Below is a small trained network, with its code and all its weights. Each question gives an input and a target symbol and asks what happens when units are switched off, that is, made to give their printed mean instead of their output.

import numpy as np


def w(rows, s, z=0):
    codes = np.array(rows[::2]) - 128.0
    scale = np.full(codes.shape[1], s)
    scale[-1] = z or s
    return codes * scale


def norm(h):
    return h / np.sqrt((h * h).mean(-1, keepdims=True) + 1e-5)


def f(y):
    return y / 2 * (1 + np.tanh(0.7978845608 * (y + 0.044715 * y**3)))


def softmax(a):
    e = np.exp(a - a.max(-1, keepdims=True))
    return e / e.sum(-1, keepdims=True)


def log_softmax(a):
    a = a - a.max(-1, keepdims=True)
    return a - np.log(np.exp(a).sum(-1, keepdims=True))


def net(x, mask):
    ids = ['αβγδεημξψ'.index(c) for c in x.split()]
    T = len(ids)
    res = E[ids] + P[:T]
    u = 0
    for l in range(2):
        q, k, v = (norm(res) @ M[l].T for M in (Q, K, V))
        z = softmax(np.where(np.tri(T) > 0, q @ k.T / 4**0.5, -1e9)) @ v
        res = res + np.where(mask[u], z, O[l][:, -1]) @ O[l][:, :-1]
        u += 1
        y = f(norm(res) @ A[l][:, :-1].T + A[l][:, -1])
        res = res + np.where(mask[u : u + 4], y, B[l][:, -1]) @ B[l][:, :-1]
        u += 4
    return log_softmax(norm(res)[-1] @ U[:, :-1].T + U[:, -1])


Q, K, V, O, A, B = {}, {}, {}, {}, {}, {}
E = w([
[156,104,165],'α',
[153,58,159],'β',
[156,104,165],'γ',
[47,122,108],'δ',
[4,125,96],'ε',
[83,139,121],'η',
[81,145,123],'μ',
[135,130,176],'ξ',
[129,106,70],'ψ',
],0.023)
P = w([
[196,255,71],'0',
[178,173,111],'1',
[151,149,115],'2',
[133,128,109],'3',
[115,116,111],'4',
[100,101,118],'5',
[85,86,128],'6',
[68,62,140],'7',
[78,51,133],'8',
],0.0099)
Q[0] = w([
[1,44,162],'L0H0',
[102,81,197],'L0H0',
[146,176,145],'L0H0',
[122,180,130],'L0H0',
],0.015)
K[0] = w([
[43,32,125],'L0H0',
[70,6,122],'L0H0',
[107,175,107],'L0H0',
[133,151,140],'L0H0',
],0.011)
V[0] = w([
[216,116,174],'L0H0',
[161,142,28],'L0H0',
[168,124,109],'L0H0',
[254,125,21],'L0H0',
],0.0077)
O[0] = w([
[125,165,48,53],'L0H0',
[15,2,186,90],'L0H0',
[68,164,148,91],'L0H0',
[86,39,248,7],'L0H0',
],0.0083,0.0021)
A[0] = w([
[2,78,123,140],'L0N0',
[183,254,89,192],'L0N1',
[110,215,118,2],'L0N2',
[6,149,210,214],'L0N3',
],0.0079,0.004)
B[0] = w([
[226,198,159,215],'L0N0',
[204,225,243,252],'L0N1',
[108,44,255,120],'L0N2',
[249,71,2,227],'L0N3',
],0.0081,0.0047)
Q[1] = w([
[191,151,186],'L1H0',
[62,56,132],'L1H0',
[205,55,242],'L1H0',
[6,51,74],'L1H0',
],0.011)
K[1] = w([
[143,65,161],'L1H0',
[80,113,99],'L1H0',
[197,7,124],'L1H0',
[90,168,90],'L1H0',
],0.021)
V[1] = w([
[59,205,117],'L1H0',
[114,80,215],'L1H0',
[103,63,254],'L1H0',
[92,100,130],'L1H0',
],0.009)
O[1] = w([
[82,137,140,2],'L1H0',
[96,192,2,129],'L1H0',
[79,208,117,122],'L1H0',
[115,193,205,83],'L1H0',
],0.0081,0.0054)
A[1] = w([
[85,178,99,62],'L1N0',
[217,130,183,252],'L1N1',
[154,176,165,164],'L1N2',
[4,98,117,127],'L1N3',
],0.017,0.0035)
B[1] = w([
[186,151,104,129],'L1N0',
[99,175,114,250],'L1N1',
[107,136,249,179],'L1N2',
[145,165,103,124],'L1N3',
],0.018,0.013)
U = w([
[92,153,111,17],'α',
[161,132,140,3],'β',
[85,145,115,24],'γ',
[45,63,103,210],'δ',
[86,138,119,35],'ε',
[219,85,169,157],'η',
[192,158,136,6],'μ',
[167,155,241,235],'ξ',
[133,162,6,161],'ψ',
],0.012,0.0061)

Each question gives the input, a string of symbols that net reads in full, and the target symbol t.
The units are the heads (4 rows each of Q, K, V and O) and the neurons (one row each of A and B). Each row of codes is followed by its name. A weight is (code - 128) times the scale printed after its matrix; where a second scale follows, it is the last column's (O, A, B and U).
mask holds one flag per unit, layer by layer, with each layer's heads first. A switched-off unit (its flag False) gives its mean, the last column of its rows in O or B, instead of its output. The means were averaged over made-up inputs and are rounded, as every weight is.
A unit's drop is (log p(t) with every unit on - log p(t) with that unit switched off) / (log p(t) with every unit on - log p(t) with every unit switched off).
The circuit of an input: a set's keep is (log p(t) with only the set's units on - log p(t) with every unit switched off) / (log p(t) with every unit on - log p(t) with every unit switched off). Starting from all 10 units, units are removed one at a time, each time the one whose removal leaves the highest keep (on an exact tie, the one counted first), for as long as the keep stays at least 0.8.
circuit, biggest first: the units of the circuit, biggest drop first
top k neurons: the k neurons with the biggest drops, biggest first
k most important neurons of layer l: the k neurons of layer l with the biggest drops, biggest first
drop when u is switched off: that unit's drop, to one decimal
input ξ γ α ψ η ξ ψ α η, target ψ: top 2 neurons => [L1N2; L0N1]
input ξ ξ ξ δ ψ β, target ψ: circuit, biggest first => [L1N2; L0N1]
input ξ μ η η η ξ ψ ξ β, target ψ: circuit, biggest first => [L1N2; L1H0]
input ξ ξ ξ ψ ε ξ ψ ψ δ, target ψ: top 2 neurons => [L0N3; L1N2]
input η β α ξ α ξ ψ ε β, target δ: circuit, biggest first => [L0N1; L1N2]
input ξ δ ψ ψ ψ, target η: circuit, biggest first => [L1H0]
input ξ ξ ξ ψ ε ξ ξ ψ, target δ: circuit, biggest first => [L0N1; L1H0]
input ξ μ β β ξ ξ ψ α, target ψ: circuit, biggest first => [L1N2; L0N1]
input ξ α ε ξ β ψ μ γ, target ψ: top 3 neurons => [L1N2; L0N1; L0N0]
input μ ψ γ ε δ, target ψ: top 2 neurons => [L1N2; L0N0]
input μ ψ γ, target ψ: 2 most important neurons of layer 0 => [L0N1; L0N3]
input ε ξ ξ ξ ψ ξ ψ ψ η, target ψ: top 2 neurons => [L0N0; L1N2]
input ψ μ α ε ξ ξ ψ ξ μ, target ψ: 2 most important neurons of layer 0 => [L0N1; L0N3]
input α ψ ψ ξ η ε μ ψ, target η: most important neuron of layer 0 => [L0N1]
input ξ ψ ξ ξ ψ ξ ξ ψ μ, target ψ: top 2 neurons => [L0N0; L1N2]
input μ ξ ψ ε α ψ ξ, target ψ: 2 most important neurons of layer 0 => [L0N3; L0N1]
input ψ δ ξ ε μ ψ μ ξ, target ψ: drop when L0N1 is switched off => 0.4
input η δ ε β ψ ψ, target δ: drop when L0H0 is switched off => -0.1
input ξ α ψ α ξ ψ μ ξ ε, target ψ: drop when L0H0 is switched off => 0.3
